Below is a small trained network, with its code and all its weights. Each question gives an input and a target symbol and asks what happens when units are switched off, that is, made to give their printed mean instead of their output.

import numpy as np


def w(rows, s, z=0):
    codes = np.array(rows[::2]) - 128.0
    scale = np.full(codes.shape[1], s)
    scale[-1] = z or s
    return codes * scale


def norm(h):
    return h / np.sqrt((h * h).mean(-1, keepdims=True) + 1e-5)


def f(y):
    return y / 2 * (1 + np.tanh(0.7978845608 * (y + 0.044715 * y**3)))


def softmax(a):
    e = np.exp(a - a.max(-1, keepdims=True))
    return e / e.sum(-1, keepdims=True)


def log_softmax(a):
    a = a - a.max(-1, keepdims=True)
    return a - np.log(np.exp(a).sum(-1, keepdims=True))


def net(x, mask):
    ids = ['αβγδζηθλμπφψω'.index(c) for c in x.split()]
    T = len(ids)
    res = E[ids] + P[:T]
    r = norm(res)
    for j in range(3):
        rows = slice(3 * j, 3 * j + 3)
        q, k, v = (r @ M[0][rows].T for M in (Q, K, V))
        z = softmax(np.where(np.tri(T) > 0, q @ k.T / 3**0.5, -1e9)) @ v
        o = O[0][rows]
        res = res + np.where(mask[j], z, o[:, -1]) @ o[:, :-1]
    y = f(norm(res) @ A[0][:, :-1].T + A[0][:, -1])
    res = res + np.where(mask[3:7], y, B[0][:, -1]) @ B[0][:, :-1]
    return log_softmax(norm(res)[-1] @ U[:, :-1].T + U[:, -1])


Q, K, V, O, A, B = {}, {}, {}, {}, {}, {}
E = w([
[96,251,127,167],'α',
[154,246,135,139],'β',
[132,155,121,52],'γ',
[64,124,147,124],'δ',
[61,66,159,176],'ζ',
[107,109,113,109],'η',
[78,183,99,191],'θ',
[104,141,133,111],'λ',
[75,97,167,119],'μ',
[72,121,135,121],'π',
[94,113,167,115],'φ',
[92,128,120,53],'ψ',
[156,180,128,177],'ω',
],0.021)
P = w([
[253,143,34,130],'0',
[86,192,192,132],'1',
[109,198,191,112],'2',
[95,203,192,112],'3',
[93,215,200,97],'4',
[96,199,192,98],'5',
],0.0069)
Q[0] = w([
[92,148,105,119],'head 1',
[129,224,35,70],'head 1',
[94,93,95,179],'head 1',
[129,163,191,65],'head 2',
[45,82,247,61],'head 2',
[118,161,158,99],'head 2',
[218,143,66,232],'head 3',
[132,94,77,87],'head 3',
[237,127,102,124],'head 3',
],0.012)
K[0] = w([
[165,125,141,191],'head 1',
[172,132,134,97],'head 1',
[108,95,120,178],'head 1',
[100,103,97,129],'head 2',
[172,44,33,149],'head 2',
[230,114,58,141],'head 2',
[103,207,252,129],'head 3',
[141,129,142,170],'head 3',
[91,144,179,126],'head 3',
],0.015)
V[0] = w([
[227,78,135,104],'head 1',
[206,187,146,111],'head 1',
[164,85,161,209],'head 1',
[217,87,125,146],'head 2',
[111,109,250,71],'head 2',
[83,7,127,108],'head 2',
[116,71,184,97],'head 3',
[173,49,84,113],'head 3',
[77,127,173,249],'head 3',
],0.011)
O[0] = w([
[76,150,193,161,10],'head 1',
[121,118,143,144,105],'head 1',
[141,181,152,95,55],'head 1',
[164,114,227,119,104],'head 2',
[139,213,121,124,3],'head 2',
[133,123,138,46,103],'head 2',
[111,162,128,96,62],'head 3',
[136,91,177,53,152],'head 3',
[8,109,167,151,68],'head 3',
],0.012,0.0061)
A[0] = w([
[115,124,128,195,134],'neuron 1',
[179,174,84,164,254],'neuron 2',
[93,134,90,191,115],'neuron 3',
[143,248,73,238,129],'neuron 4',
],0.016,0.0068)
B[0] = w([
[146,152,181,61,174],'neuron 1',
[54,254,126,204,218],'neuron 2',
[161,254,123,102,192],'neuron 3',
[71,204,204,180,245],'neuron 4',
],0.0092,0.012)
U = w([
[68,178,156,179,253],'α',
[89,159,171,143,157],'β',
[199,153,123,146,104],'γ',
[36,107,9,102,29],'δ',
[12,84,178,39,145],'ζ',
[234,45,180,57,129],'η',
[34,28,93,188,92],'θ',
[211,77,127,198,94],'λ',
[117,145,157,17,54],'μ',
[104,43,66,92,130],'π',
[168,183,160,37,20],'φ',
[206,164,83,76,21],'ψ',
[116,24,208,187,112],'ω',
],0.014,0.003)

Each question gives the input, a string of symbols that net reads in full, and the target symbol t.
The units are the heads (3 rows each of Q, K, V and O) and the neurons (one row each of A and B). Each row of codes is followed by its name. A weight is (code - 128) times the scale printed after its matrix; where a second scale follows, it is the last column's (O, A, B and U).
mask holds one flag per unit, heads first, then neurons. A switched-off unit (its flag False) gives its mean, the last column of its rows in O or B, instead of its output. The means were averaged over made-up inputs and are rounded, as every weight is.
A unit's drop is (log p(t) with every unit on - log p(t) with that unit switched off) / (log p(t) with every unit on - log p(t) with every unit switched off).
The circuit of an input: a set's keep is (log p(t) with only the set's units on - log p(t) with every unit switched off) / (log p(t) with every unit on - log p(t) with every unit switched off). Starting from all 7 units, units are removed one at a time, each time the one whose removal leaves the highest keep (on an exact tie, the one counted first), for as long as the keep stays at least 0.8.
circuit, biggest first: the units of the circuit, biggest drop first
most important unit: the unit with the biggest drop
top k neurons: the k neurons with the biggest drops, biggest first
heads that matter: for each layer, one digit per head in row order, 1 if its drop is at least 0.15 and else 0, layers parted by /
drop of u: that unit's drop, to one decimal
input φ α γ η η, target φ: heads that matter	010
input μ η λ φ η, target μ: heads that matter	010
input φ η α δ, target φ: most important unit	head 2
input ω ζ δ, target ω: circuit, biggest first	[head 2; neuron 2]
input ζ η η π, target ζ: heads that matter	001
input φ μ η φ η, target φ: heads that matter	010
input λ ζ μ α ω δ, target λ: circuit, biggest first	[head 3; head 2; neuron 4]
input ω ζ γ α λ, target ω: heads that matter	010
input δ θ β μ, target δ: heads that matter	010
input θ η θ ζ, target θ: top 2 neurons	[neuron 4; neuron 2]
input θ γ η ζ ω ζ, target θ: heads that matter	011
input ω μ ζ, target ω: top 3 neurons	[neuron 2; neuron 4; neuron 1]
input θ γ η λ, target θ: heads that matter	010
input λ η θ η ψ π, target λ: most important unit	head 3
input γ η η, target γ: heads that matter	001
input δ η η θ θ φ, target δ: heads that matter	010
input δ μ η, target δ: heads that matter	000
input η β η δ, target η: heads that matter	001
input ψ ζ ζ η λ ζ, target ψ: heads that matter	001
input ψ ζ δ η, target ψ: circuit, biggest first	[head 3]
input ω ψ ψ θ η, target ω: circuit, biggest first	[head 2; neuron 2]
input θ μ ω η, target θ: top 2 neurons	[neuron 4; neuron 2]
input λ ζ η φ, target λ: drop of head 2	0.2
input λ θ α ψ, target λ: drop of head 2	0.3
input ω η η θ ζ η, target ω: drop of head 2	0.4
input θ α η ψ, target θ: drop of neuron 1	0.0
input γ θ η δ, target γ: circuit, biggest first	[head 3]
